Here is a tiny trained network, its code and every weight. The questions are about switching its units off for an input and a class, where a switched-off unit gives its printed mean instead of its output.

import numpy as np


def w(rows, s, z=0):
    codes = np.array(rows[::2]) - 128.0
    scale = np.full(codes.shape[1], s)
    scale[-1] = z or s
    return codes * scale


def norm(h):
    return h / np.sqrt((h * h).mean(-1, keepdims=True) + 1e-5)


def f(y):
    return y / 2 * (1 + np.tanh(0.7978845608 * (y + 0.044715 * y**3)))


def log_softmax(a):
    a = a - a.max(-1, keepdims=True)
    return a - np.log(np.exp(a).sum(-1, keepdims=True))


def net(x, mask):
    res = np.array(x, float).reshape(1, 5) / 4 @ E
    u = 0
    for l in range(2):
        y = f(norm(res) @ A[l][:, :-1].T + A[l][:, -1])
        res = res + np.where(mask[u : u + 9], y, B[l][:, -1]) @ B[l][:, :-1]
        u += 9
    return log_softmax(norm(res)[-1] @ U[:, :-1].T + U[:, -1])


A, B = {}, {}
E = w([
[2,157,162],'x0',
[128,128,128],'x1',
[140,240,23],'x2',
[118,117,112],'x3',
[126,125,125],'x4',
],0.0063)
A[0] = w([
[6,123,92,167],'0.n0',
[89,172,185,229],'0.n1',
[68,196,92,20],'0.n2',
[127,82,102,84],'0.n3',
[212,152,158,200],'0.n4',
[193,98,153,5],'0.n5',
[86,71,39,206],'0.n6',
[168,188,71,125],'0.n7',
[106,100,116,131],'0.n8',
],0.012,0.0021)
B[0] = w([
[65,140,189,254],'0.n0',
[92,54,155,208],'0.n1',
[225,176,164,206],'0.n2',
[144,127,233,127],'0.n3',
[154,78,68,180],'0.n4',
[180,135,245,157],'0.n5',
[210,121,161,154],'0.n6',
[96,97,3,211],'0.n7',
[222,81,128,136],'0.n8',
],0.0052,0.0057)
A[1] = w([
[71,189,96,109],'1.n0',
[146,141,155,112],'1.n1',
[100,119,172,123],'1.n2',
[164,32,139,148],'1.n3',
[71,251,155,3],'1.n4',
[97,177,116,121],'1.n5',
[175,189,85,121],'1.n6',
[47,152,163,195],'1.n7',
[113,130,178,129],'1.n8',
],0.016,0.005)
B[1] = w([
[221,74,228,188],'1.n0',
[172,142,193,129],'1.n1',
[113,110,60,188],'1.n2',
[158,171,177,225],'1.n3',
[248,104,146,202],'1.n4',
[181,87,213,162],'1.n5',
[72,162,102,193],'1.n6',
[88,170,151,254],'1.n7',
[113,108,60,182],'1.n8',
],0.013,0.0077)
U = w([
[186,158,187,222],'0',
[107,111,89,7],'1',
[136,183,4,205],'2',
[106,90,82,2],'3',
[108,79,79,6],'4',
[8,137,156,191],'5',
[109,94,87,5],'6',
],0.026,0.0084)

Each question gives the input, the list of numbers given to net, and the class t.
The units are the neurons (one row each of A and B). Each row of codes is followed by its name. A weight is (code - 128) times the scale printed after its matrix; where a second scale follows, it is the last column's (A, B and U).
mask holds one flag per neuron, layer by layer. A switched-off neuron (its flag False) gives its mean, the last column of its row in B, instead of its output. The means were averaged over made-up inputs and are rounded, as every weight is.
A unit's drop is (log p(t) with every unit on - log p(t) with that unit switched off) / (log p(t) with every unit on - log p(t) with every unit switched off).
The circuit of an input: a set's keep is (log p(t) with only the set's units on - log p(t) with every unit switched off) / (log p(t) with every unit on - log p(t) with every unit switched off). Starting from the 12 units with the biggest drops (on a tie, the unit counted first), units are removed one at a time, each time the one whose removal leaves the highest keep (on an exact tie, the one counted first), for as long as the keep stays at least 0.8.
circuit, biggest first: the units of the circuit, biggest drop first
top k neurons: the k neurons with the biggest drops, biggest first
k most important neurons of layer l: the k neurons of layer l with the biggest drops, biggest first
drop when u is switched off: that unit's drop, to one decimal
input [7,6,2,0,6], class 0: circuit, biggest first => (1.n4)
input [3,4,0,1,-6], class 5: top 2 neurons => (0.n1 1.n7)
input [0,2,4,-8,0], class 2: top 2 neurons => (0.n0 0.n7)
input [8,3,1,-5,1], class 0: 3 most important neurons of layer 1 => (1.n4 1.n6 1.n0)
input [1,7,-6,4,5], class 5: top 2 neurons => (1.n4 1.n0)
input [1,-1,-7,-5,7], class 5: 3 most important neurons of layer 0 => (0.n2 0.n6 0.n4)
input [8,-8,1,-1,-2], class 0: top 2 neurons => (1.n4 0.n2)
input [3,-2,0,2,6], class 5: 2 most important neurons of layer 0 => (0.n1 0.n0)
input [8,-1,5,0,-6], class 0: drop when 0.n8 is switched off => 0.0
input [6,-6,-1,-7,-4], class 5: drop when 0.n1 is switched off => 1.7
input [-8,-2,2,7,4], class 2: drop when 1.n0 is switched off => 0.1
